Below are the code and all the weights of a small trained network. Each question names an input and a class and asks about switching units off, where a switched-off unit gives its printed mean instead of its output.

import numpy as np


def w(rows, s, z=0):
    codes = np.array(rows[::2]) - 128.0
    scale = np.full(codes.shape[1], s)
    scale[-1] = z or s
    return codes * scale


def f(y):
    return np.maximum(y, 0)


def log_softmax(a):
    a = a - a.max(-1, keepdims=True)
    return a - np.log(np.exp(a).sum(-1, keepdims=True))


def net(x, mask):
    res = np.array(x, float).reshape(1, 5) / 4 @ E
    y = f(res @ A[0][:, :-1].T + A[0][:, -1])
    res = res + np.where(mask, y, B[0][:, -1]) @ B[0][:, :-1]
    return log_softmax(res[-1] @ U[:, :-1].T + U[:, -1])


A, B = {}, {}
E = w([
[2,40,170,110,154],'x0',
[124,171,242,200,41],'x1',
[145,224,121,145,244],'x2',
[45,238,45,223,89],'x3',
[137,191,114,7,72],'x4',
],0.0092)
A[0] = w([
[52,183,78,139,134,140],'n0',
[93,109,148,131,192,241],'n1',
[10,51,207,188,130,233],'n2',
[132,73,240,138,105,185],'n3',
[148,184,163,82,81,140],'n4',
[154,176,156,83,76,110],'n5',
[101,170,143,222,97,112],'n6',
[186,32,149,70,123,190],'n7',
[137,233,82,188,134,125],'n8',
[161,165,181,98,67,34],'n9',
[103,126,38,85,140,253],'n10',
[136,137,169,180,101,26],'n11',
[220,135,161,73,220,185],'n12',
[152,179,166,79,79,137],'n13',
[28,108,163,101,168,121],'n14',
],0.013,0.0047)
B[0] = w([
[138,188,96,40,110,206],'n0',
[141,158,200,146,170,188],'n1',
[100,143,172,142,78,252],'n2',
[140,159,126,141,56,210],'n3',
[149,197,116,103,104,182],'n4',
[161,170,107,82,104,179],'n5',
[73,67,110,61,124,202],'n6',
[182,98,158,43,93,222],'n7',
[242,164,147,133,117,217],'n8',
[136,242,102,114,142,175],'n9',
[48,114,70,62,140,210],'n10',
[107,103,122,110,88,159],'n11',
[90,163,85,148,225,208],'n12',
[122,254,82,63,44,184],'n13',
[89,115,216,132,189,194],'n14',
],0.013,0.017)
U = w([
[122,82,122,74,149,161],'0',
[116,132,71,121,86,68],'1',
[217,150,143,128,109,205],'2',
[176,129,99,251,171,97],'3',
[116,97,105,142,200,4],'4',
[76,146,156,168,146,179],'5',
[120,65,172,159,84,91],'6',
],0.017,0.0046)

Each question gives the input, the list of numbers given to net, and the class t.
The units are the neurons (one row each of A and B). Each row of codes is followed by its name. A weight is (code - 128) times the scale printed after its matrix; where a second scale follows, it is the last column's (A, B and U).
mask holds one flag per neuron, in row order. A switched-off neuron (its flag False) gives its mean, the last column of its row in B, instead of its output. The means were averaged over made-up inputs and are rounded, as every weight is.
A unit's drop is (log p(t) with every unit on - log p(t) with that unit switched off) / (log p(t) with every unit on - log p(t) with every unit switched off).
The circuit of an input: a set's keep is (log p(t) with only the set's units on - log p(t) with every unit switched off) / (log p(t) with every unit on - log p(t) with every unit switched off). Starting from the 12 units with the biggest drops (on a tie, the unit counted first), units are removed one at a time, each time the one whose removal leaves the highest keep (on an exact tie, the one counted first), for as long as the keep stays at least 0.8.
units of the circuit, in order: the units of the circuit, biggest drop first
most important unit: the unit with the biggest drop
top k neurons: the k neurons with the biggest drops, biggest first
drop when u is switched off: that unit's drop, to one decimal
input [8,-2,-4,2,4], class 6: units of the circuit, in order -> (n12, n2, n13)
input [3,2,2,1,-7], class 6: most important unit -> n12
input [7,5,0,1,-2], class 6: units of the circuit, in order -> (n12, n2)
input [4,-5,-3,7,-5], class 5: top 3 neurons -> (n7, n2, n14)
input [6,8,8,5,5], class 2: top 2 neurons -> (n8, n10)
input [-6,-8,-3,-3,8], class 1: units of the circuit, in order -> (n13, n10)
input [-7,-7,1,-3,6], class 1: top 2 neurons -> (n13, n14)
input [-6,-3,0,-8,-4], class 0: top 3 neurons -> (n7, n12, n8)
input [-7,2,7,-2,-2], class 3: top 2 neurons -> (n12, n7)
input [7,6,-6,3,3], class 5: top 2 neurons -> (n7, n14)
input [2,6,4,8,-3], class 2: top 3 neurons -> (n8, n10, n0)
input [8,1,3,-3,7], class 5: units of the circuit, in order -> (n14, n6, n0)
input [-8,-5,-7,1,3], class 1: top 2 neurons -> (n10, n8)
input [7,-2,-5,4,-4], class 5: top neuron -> (n7)
input [-2,-1,-4,0,5], class 1: top 2 neurons -> (n8, n1)
input [-1,1,-6,0,-3], class 6: drop when n7 is switched off -> 0.0
input [8,3,-4,8,2], class 5: drop when n0 is switched off -> 0.2
input [4,-3,3,6,1], class 0: drop when n3 is switched off -> 0.1
input [-5,-7,3,-4,5], class 0: drop when n7 is switched off -> 0.3
input [-5,-1,-4,-1,6], class 1: most important unit -> n8
